Below is a small trained network, with its code and all its weights. Each question gives an input and a target symbol and asks what happens when units are switched off, that is, made to give their printed mean instead of their output.

import numpy as np


def w(rows, s, z=0):
    codes = np.array(rows[::2]) - 128.0
    scale = np.full(codes.shape[1], s)
    scale[-1] = z or s
    return codes * scale


def f(y):
    return np.maximum(y, 0)


def softmax(a):
    e = np.exp(a - a.max(-1, keepdims=True))
    return e / e.sum(-1, keepdims=True)


def log_softmax(a):
    a = a - a.max(-1, keepdims=True)
    return a - np.log(np.exp(a).sum(-1, keepdims=True))


def net(x, mask):
    ids = ['ΔΞΨαβηθμ'.index(c) for c in x.split()]
    T = len(ids)
    res = E[ids] + P[:T]
    u = 0
    for l in range(3):
        q, k, v = (res @ M[l].T for M in (Q, K, V))
        z = softmax(np.where(np.tri(T) > 0, q @ k.T / 2**0.5, -1e9)) @ v
        res = res + np.where(mask[u], z, O[l][:, -1]) @ O[l][:, :-1]
        u += 1
        y = f(res @ A[l][:, :-1].T + A[l][:, -1])
        res = res + np.where(mask[u : u + 4], y, B[l][:, -1]) @ B[l][:, :-1]
        u += 4
    return log_softmax(res[-1] @ U[:, :-1].T + U[:, -1])


Q, K, V, O, A, B = {}, {}, {}, {}, {}, {}
E = w([
[233,86,48,107,50,93,210,59,78,101,136,104],'Δ',
[79,24,163,38,122,184,83,87,76,2,90,116],'Ξ',
[154,16,76,78,234,106,152,115,150,161,128,112],'Ψ',
[215,125,212,140,133,245,212,80,180,135,68,183],'α',
[75,70,147,227,222,25,196,75,49,95,102,146],'β',
[40,154,136,121,50,78,106,247,138,195,51,177],'η',
[41,113,166,110,33,104,147,30,162,163,95,151],'θ',
[176,177,109,75,194,58,48,144,156,234,194,169],'μ',
],0.0078)
P = w([
[113,113,179,109,77,91,182,138,224,120,190,3],'0',
[121,101,123,87,116,120,174,127,199,110,148,73],'1',
[139,70,129,85,136,113,164,109,155,150,112,110],'2',
[144,82,120,94,137,115,155,109,116,161,83,151],'3',
[133,88,98,81,135,113,138,102,87,165,75,184],'4',
[117,117,80,82,144,125,113,102,57,174,70,225],'5',
[125,115,43,85,104,117,99,62,57,189,55,235],'6',
],0.0057)
Q[0] = w([
[138,186,176,151,101,198,80,195,174,141,136,117],'L0H1',
[161,45,127,1,92,101,144,61,130,176,53,197],'L0H1',
],0.0064)
K[0] = w([
[151,54,122,153,181,137,172,59,142,79,148,49],'L0H1',
[123,147,76,165,195,94,92,181,24,161,96,254],'L0H1',
],0.0065)
V[0] = w([
[77,182,155,60,95,68,50,241,166,255,100,181],'L0H1',
[154,99,51,199,215,73,152,119,5,127,91,202],'L0H1',
],0.0053)
O[0] = w([
[122,63,115,160,112,212,146,170,83,168,200,165,150],'L0H1',
[173,254,129,99,117,152,162,136,100,92,124,150,4],'L0H1',
],0.0077,0.00043)
A[0] = w([
[31,140,103,118,192,3,85,86,136,165,88,129,179],'L0N1',
[213,92,94,101,174,126,134,97,128,204,186,176,205],'L0N2',
[202,178,181,113,148,196,215,88,240,135,51,154,164],'L0N3',
[114,78,118,93,49,163,156,94,60,121,55,205,254],'L0N4',
],0.005,0.0034)
B[0] = w([
[100,100,142,117,134,1,104,92,123,168,21,189,179],'L0N1',
[196,106,75,86,166,158,154,131,120,232,152,152,212],'L0N2',
[171,158,212,79,84,178,163,137,171,170,95,132,201],'L0N3',
[73,141,76,109,116,194,161,67,62,125,87,160,254],'L0N4',
],0.006,0.0072)
Q[1] = w([
[93,202,172,176,67,108,110,118,195,57,115,87],'L1H1',
[101,181,114,179,158,108,29,254,161,119,202,83],'L1H1',
],0.0054)
K[1] = w([
[141,85,125,109,126,106,126,157,144,121,150,1],'L1H1',
[134,96,155,125,124,123,156,82,142,70,122,49],'L1H1',
],0.0062)
V[1] = w([
[2,110,133,201,43,79,176,105,63,87,89,117],'L1H1',
[114,168,216,140,32,240,176,100,168,102,70,138],'L1H1',
],0.006)
O[1] = w([
[165,127,160,116,117,162,114,253,72,173,87,75,4],'L1H1',
[187,26,227,83,52,77,80,136,89,154,153,148,203],'L1H1',
],0.0069,0.0013)
A[1] = w([
[35,100,183,114,150,51,2,134,90,98,50,140,152],'L1N1',
[145,106,66,67,66,112,142,63,35,93,106,132,168],'L1N2',
[85,163,145,72,145,63,148,58,193,63,94,150,250],'L1N3',
[71,73,120,95,119,250,148,97,153,142,178,172,186],'L1N4',
],0.0051,0.002)
B[1] = w([
[72,72,151,254,104,126,105,69,149,74,54,188,172],'L1N1',
[222,130,56,78,148,106,105,68,22,51,127,141,254],'L1N2',
[69,192,216,104,153,142,137,35,184,77,182,113,215],'L1N3',
[18,95,125,220,113,169,183,129,85,115,150,163,229],'L1N4',
],0.0046,0.0077)
Q[2] = w([
[134,114,151,153,138,142,53,177,156,35,239,2],'L2H1',
[84,147,189,177,137,114,104,142,179,168,125,140],'L2H1',
],0.0054)
K[2] = w([
[104,82,161,200,82,71,168,171,228,136,166,28],'L2H1',
[135,131,98,131,71,107,181,97,115,74,168,1],'L2H1',
],0.0044)
V[2] = w([
[223,118,51,98,100,111,151,117,72,84,154,96],'L2H1',
[174,167,110,149,124,100,162,146,173,255,165,137],'L2H1',
],0.0069)
O[2] = w([
[28,84,215,91,201,128,147,157,239,127,94,76,252],'L2H1',
[33,140,143,93,98,76,254,114,33,129,96,194,3],'L2H1',
],0.0062,0.0031)
A[2] = w([
[45,175,41,147,128,234,175,156,49,146,191,143,61],'L2N1',
[135,154,131,81,128,127,215,178,170,176,99,111,194],'L2N2',
[167,146,99,101,144,185,153,167,184,188,105,87,253],'L2N3',
[168,109,130,82,100,2,129,148,107,147,79,65,155],'L2N4',
],0.0053,0.003)
B[2] = w([
[226,159,230,220,140,69,178,175,171,49,153,60,254],'L2N1',
[95,167,110,40,156,203,242,176,61,137,122,61,194],'L2N2',
[128,160,41,113,182,254,86,190,135,167,148,30,194],'L2N3',
[130,173,111,102,73,29,136,167,105,69,20,110,200],'L2N4',
],0.0054,0.0053)
U = w([
[27,88,143,79,193,132,136,138,209,129,105,93,103],'Δ',
[78,173,62,139,140,149,140,69,118,134,163,180,237],'Ξ',
[186,98,230,126,123,146,143,174,98,148,207,99,155],'Ψ',
[126,75,88,142,109,166,140,190,56,168,80,145,169],'α',
[179,255,109,83,89,100,125,152,101,89,111,90,130],'β',
[121,75,119,109,62,55,106,84,108,150,140,209,71],'η',
[205,126,87,186,142,156,52,138,220,140,142,92,123],'θ',
[140,184,166,222,144,89,167,133,140,62,111,161,5],'μ',
],0.0076,0.0026)

Each question gives the input, a string of symbols that net reads in full, and the target symbol t.
The units are the heads (2 rows each of Q, K, V and O) and the neurons (one row each of A and B). Each row of codes is followed by its name. A weight is (code - 128) times the scale printed after its matrix; where a second scale follows, it is the last column's (O, A, B and U).
mask holds one flag per unit, layer by layer, with each layer's heads first. A switched-off unit (its flag False) gives its mean, the last column of its rows in O or B, instead of its output. The means were averaged over made-up inputs and are rounded, as every weight is.
A unit's drop is (log p(t) with every unit on - log p(t) with that unit switched off) / (log p(t) with every unit on - log p(t) with every unit switched off).
The circuit of an input: a set's keep is (log p(t) with only the set's units on - log p(t) with every unit switched off) / (log p(t) with every unit on - log p(t) with every unit switched off). Starting from the 12 units with the biggest drops (on a tie, the unit counted first), units are removed one at a time, each time the one whose removal leaves the highest keep (on an exact tie, the one counted first), for as long as the keep stays at least 0.8.
circuit, biggest first: the units of the circuit, biggest drop first
top k neurons: the k neurons with the biggest drops, biggest first
k most important neurons of layer l: the k neurons of layer l with the biggest drops, biggest first
input α Ψ Δ Ξ μ, target θ: circuit, biggest first	L0N4, L2H1
input μ α Δ α, target Δ: top 2 neurons	L1N2, L0N3
input μ α θ α η θ, target Ψ: circuit, biggest first	L0H1, L2N1, L1H1, L0N1
input μ μ α μ η, target μ: top 3 neurons	L2N1, L0N2, L1N4
input Δ Ξ Ξ β, target θ: circuit, biggest first	L2H1, L0N2
input α θ Ψ Δ Δ, target Δ: circuit, biggest first	L2H1, L0N4, L1N2
input θ Ξ Δ Δ Δ α α, target η: circuit, biggest first	L1H1, L0N3
input Δ Δ μ Δ, target μ: top 3 neurons	L2N1, L0N1, L1N4
input Ψ Δ Ξ β α, target β: circuit, biggest first	L0H1
input Δ Ξ θ μ Ξ α, target θ: circuit, biggest first	L2H1, L1N2, L0N4
input η Δ μ μ, target Ξ: circuit, biggest first	L1H1, L0N2
input Δ α β η Ξ μ Ξ, target μ: top 3 neurons	L2N1, L1N4, L0N2
input Ξ Ψ α α Δ Δ Ψ, target Δ: circuit, biggest first	L2H1, L1N2, L0N4
input Δ Δ μ Ξ Ψ, target θ: 2 most important neurons of layer 0	L0N4, L0N3
input μ Ψ μ η, target μ: top 3 neurons	L2N1, L0N2, L0N3
input α η Δ η Ψ, target Ψ: top 3 neurons	L2N1, L0N1, L1N4
input α β θ α Δ Δ η, target Δ: circuit, biggest first	L2H1, L1N2
input Δ Δ Δ μ, target Δ: circuit, biggest first	L1N2, L2H1
input α Δ Δ Ξ, target θ: top 3 neurons	L1N1, L0N4, L1N2
input μ Δ Ξ, target Ξ: 2 most important neurons of layer 0	L0N2, L0N4
input θ η Ξ, target α: top 2 neurons	L1N3, L0N2
